Here is a tiny trained network, its code and every weight. The questions are about switching its units off for an input and a class, where a switched-off unit gives its printed mean instead of its output.

import numpy as np


def w(rows, s, z=0):
    codes = np.array(rows[::2]) - 128.0
    scale = np.full(codes.shape[1], s)
    scale[-1] = z or s
    return codes * scale


def f(y):
    return y / 2 * (1 + np.tanh(0.7978845608 * (y + 0.044715 * y**3)))


def log_softmax(a):
    a = a - a.max(-1, keepdims=True)
    return a - np.log(np.exp(a).sum(-1, keepdims=True))


def net(x, mask):
    res = np.array(x, float).reshape(1, 4) / 4 @ E
    y = f(res @ A[0][:, :-1].T + A[0][:, -1])
    res = res + np.where(mask, y, B[0][:, -1]) @ B[0][:, :-1]
    return log_softmax(res[-1] @ U[:, :-1].T + U[:, -1])


A, B = {}, {}
E = w([
[207,202,88,98,102,97,61,230,169,80],'x0',
[122,192,130,157,212,56,182,181,9,61],'x1',
[96,81,38,111,187,1,113,85,171,122],'x2',
[54,170,100,57,182,186,56,161,103,223],'x3',
],0.0085)
A[0] = w([
[77,76,172,148,194,121,152,59,97,177,128],'N0',
[96,83,22,111,188,41,94,103,169,151,196],'N1',
[172,98,152,210,91,112,191,129,187,71,136],'N2',
[197,203,49,57,98,74,89,223,162,103,185],'N3',
[184,134,140,166,66,105,162,77,152,103,83],'N4',
[141,71,112,111,74,144,78,105,213,142,116],'N5',
[54,98,179,168,169,163,231,16,93,198,3],'N6',
[155,151,200,150,90,188,134,149,86,148,96],'N7',
[92,162,124,153,178,94,140,163,70,95,154],'N8',
[167,149,177,113,140,223,152,190,94,184,110],'N9',
[111,185,170,165,188,95,177,135,111,79,84],'N10',
[76,152,135,85,170,176,70,138,98,187,121],'N11',
[157,148,82,141,106,150,81,186,168,106,49],'N12',
[121,115,122,148,57,159,110,78,197,183,146],'N13',
[108,165,42,90,160,143,124,190,117,254,145],'N14',
],0.0076,0.0013)
B[0] = w([
[126,165,133,208,63,199,101,115,173,76,209],'N0',
[225,200,199,71,33,55,194,84,186,149,217],'N1',
[119,71,101,196,165,67,183,254,166,158,201],'N2',
[63,164,156,175,92,174,43,141,161,77,218],'N3',
[150,116,93,196,155,94,143,198,123,162,176],'N4',
[223,142,63,114,188,202,62,105,39,167,190],'N5',
[92,165,103,197,96,152,88,131,130,63,245],'N6',
[206,180,160,70,81,65,214,73,145,168,185],'N7',
[216,159,84,114,182,136,60,74,66,167,186],'N8',
[193,145,153,112,80,55,136,109,180,165,193],'N9',
[177,124,72,110,181,147,89,107,98,149,182],'N10',
[127,61,117,213,179,72,134,214,206,169,201],'N11',
[80,164,111,165,97,159,117,130,104,109,163],'N12',
[176,141,63,122,189,148,70,80,97,160,194],'N13',
[109,82,114,196,175,69,157,167,181,203,208],'N14',
],0.0075,0.011)
U = w([
[114,25,101,197,210,84,156,229,165,174,108],'0',
[204,149,60,105,245,173,57,83,15,160,116],'1',
[182,176,186,82,48,74,179,78,157,160,115],'2',
[53,173,122,193,82,194,58,142,139,51,110],'3',
[113,97,142,112,150,145,121,137,115,126,254],'4',
[26,61,127,2,163,174,169,132,72,98,27],'5',
[20,15,221,43,175,155,137,104,57,105,18],'6',
[25,71,146,5,180,191,180,131,81,99,23],'7',
],0.0092,0.0085)

Each question gives the input, the list of numbers given to net, and the class t.
The units are the neurons (one row each of A and B). Each row of codes is followed by its name. A weight is (code - 128) times the scale printed after its matrix; where a second scale follows, it is the last column's (A, B and U).
mask holds one flag per neuron, in row order. A switched-off neuron (its flag False) gives its mean, the last column of its row in B, instead of its output. The means were averaged over made-up inputs and are rounded, as every weight is.
A unit's drop is (log p(t) with every unit on - log p(t) with that unit switched off) / (log p(t) with every unit on - log p(t) with every unit switched off).
The circuit of an input: a set's keep is (log p(t) with only the set's units on - log p(t) with every unit switched off) / (log p(t) with every unit on - log p(t) with every unit switched off). Starting from the 12 units with the biggest drops (on a tie, the unit counted first), units are removed one at a time, each time the one whose removal leaves the highest keep (on an exact tie, the one counted first), for as long as the keep stays at least 0.8.
circuit, biggest first: the units of the circuit, biggest drop first
unit that matters most: the unit with the biggest drop
top k neurons: the k neurons with the biggest drops, biggest first
drop when u is switched off: that unit's drop, to one decimal
input [0,8,7,-6], class 1: top 2 neurons	[N8 N10]
input [4,0,-6,2], class 2: circuit, biggest first	[N7]
input [4,-5,-7,2], class 2: top 2 neurons	[N9 N7]
input [-6,-7,-2,2], class 1: top 2 neurons	[N13 N5]
input [6,-1,1,4], class 3: top 2 neurons	[N3 N2]
input [5,1,-2,3], class 3: top 3 neurons	[N3 N2 N1]
input [5,-2,-7,-8], class 0: top 3 neurons	[N2 N4 N1]
input [5,2,5,0], class 2: top 2 neurons	[N1 N6]
input [-7,-6,8,-6], class 2: top 2 neurons	[N1 N11]
input [4,1,-6,6], class 0: top 3 neurons	[N11 N1 N14]
input [2,1,-6,-6], class 0: top 2 neurons	[N2 N1]
input [3,-7,1,-5], class 1: top 2 neurons	[N5 N13]
input [-8,-1,-7,-8], class 0: top 4 neurons	[N2 N4 N1 N3]
input [0,3,-5,6], class 0: unit that matters most	N11
input [-1,4,-1,1], class 1: drop when N1 is switched off	0.2
input [-1,-1,-2,-4], class 0: drop when N2 is switched off	0.3
input [-7,1,5,-4], class 3: drop when N6 is switched off	0.4
